Below are the code and all the weights of a small trained network. Each question names an input and a class and asks about switching units off, where a switched-off unit gives its printed mean instead of its output.

import numpy as np


def w(rows, s, z=0):
    codes = np.array(rows[::2]) - 128.0
    scale = np.full(codes.shape[1], s)
    scale[-1] = z or s
    return codes * scale


def f(y):
    return np.maximum(y, 0)


def log_softmax(a):
    a = a - a.max(-1, keepdims=True)
    return a - np.log(np.exp(a).sum(-1, keepdims=True))


def net(x, mask):
    res = np.array(x, float).reshape(1, 7) / 4 @ E
    y = f(res @ A[0][:, :-1].T + A[0][:, -1])
    res = res + np.where(mask, y, B[0][:, -1]) @ B[0][:, :-1]
    return log_softmax(res[-1] @ U[:, :-1].T + U[:, -1])


A, B = {}, {}
E = w([
[111,136,122,130,125,142],'x0',
[118,136,130,129,134,129],'x1',
[76,59,182,220,215,94],'x2',
[134,171,159,205,38,67],'x3',
[120,127,125,128,124,135],'x4',
[99,197,140,130,165,108],'x5',
[170,146,2,168,178,126],'x6',
],0.0093)
A[0] = w([
[212,249,148,1,28,209,24],'N1',
[67,72,243,241,203,172,90],'N2',
[117,144,134,167,31,86,158],'N3',
[78,114,240,75,79,100,78],'N4',
[109,80,105,13,219,186,114],'N5',
[86,91,174,77,112,117,69],'N6',
[208,145,92,187,107,41,253],'N7',
],0.0073,0.0037)
B[0] = w([
[234,139,109,197,149,112,255],'N1',
[225,142,138,169,135,103,239],'N2',
[69,174,191,141,86,112,205],'N3',
[65,41,1,56,248,140,208],'N4',
[113,209,215,50,63,96,218],'N5',
[113,120,72,135,123,90,164],'N6',
[30,127,125,68,122,148,224],'N7',
],0.0093,0.0088)
U = w([
[253,138,156,199,129,86,2],'0',
[112,157,220,93,73,105,187],'1',
[96,108,11,93,174,127,30],'2',
[141,136,162,130,117,148,254],'3',
],0.011,0.0039)

Each question gives the input, the list of numbers given to net, and the class t.
The units are the neurons (one row each of A and B). Each row of codes is followed by its name. A weight is (code - 128) times the scale printed after its matrix; where a second scale follows, it is the last column's (A, B and U).
mask holds one flag per neuron, in row order. A switched-off neuron (its flag False) gives its mean, the last column of its row in B, instead of its output. The means were averaged over made-up inputs and are rounded, as every weight is.
A unit's drop is (log p(t) with every unit on - log p(t) with that unit switched off) / (log p(t) with every unit on - log p(t) with every unit switched off).
The circuit of an input: a set's keep is (log p(t) with only the set's units on - log p(t) with every unit switched off) / (log p(t) with every unit on - log p(t) with every unit switched off). Starting from all 7 units, units are removed one at a time, each time the one whose removal leaves the highest keep (on an exact tie, the one counted first), for as long as the keep stays at least 0.8.
circuit, biggest first: the units of the circuit, biggest drop first
k most important neurons: the k neurons with the biggest drops, biggest first
drop when u is switched off: that unit's drop, to one decimal
input [3,-8,5,5,8,-2,8], class 2: most important neuron -> [N7]
input [2,4,3,-7,-3,-7,-8], class 2: 2 most important neurons -> [N4, N6]
input [-6,-3,5,5,-1,6,7], class 2: 4 most important neurons -> [N7, N5, N1, N3]
input [1,7,1,-7,2,0,3], class 1: 2 most important neurons -> [N5, N4]
input [1,4,6,3,3,3,-1], class 0: 2 most important neurons -> [N2, N5]
input [7,5,-7,-5,8,8,7], class 0: 3 most important neurons -> [N1, N4, N7]
input [3,-7,-3,-5,-2,-5,2], class 1: 3 most important neurons -> [N5, N4, N2]
input [5,2,-8,8,-8,2,-7], class 0: 2 most important neurons -> [N1, N5]
input [5,-7,-1,7,-6,8,7], class 1: 2 most important neurons -> [N4, N3]
input [-6,4,5,3,-5,3,-7], class 2: 2 most important neurons -> [N4, N1]
input [-3,-3,4,5,3,-5,7], class 2: 4 most important neurons -> [N7, N5, N1, N2]
input [1,7,-2,3,5,6,-4], class 2: circuit, biggest first -> [N4, N5]
input [-6,5,6,-7,-7,-6,6], class 1: 3 most important neurons -> [N5, N1, N4]
input [-3,-1,-4,4,8,1,-7], class 2: circuit, biggest first -> [N4]
input [-3,6,4,0,5,-1,-6], class 2: 2 most important neurons -> [N4, N1]
input [-2,-1,3,0,8,-6,-8], class 2: drop when N4 is switched off -> 0.7
input [-7,6,1,8,0,4,6], class 1: drop when N4 is switched off -> 0.3
input [-4,3,6,3,4,0,-4], class 0: drop when N2 is switched off -> 2.0
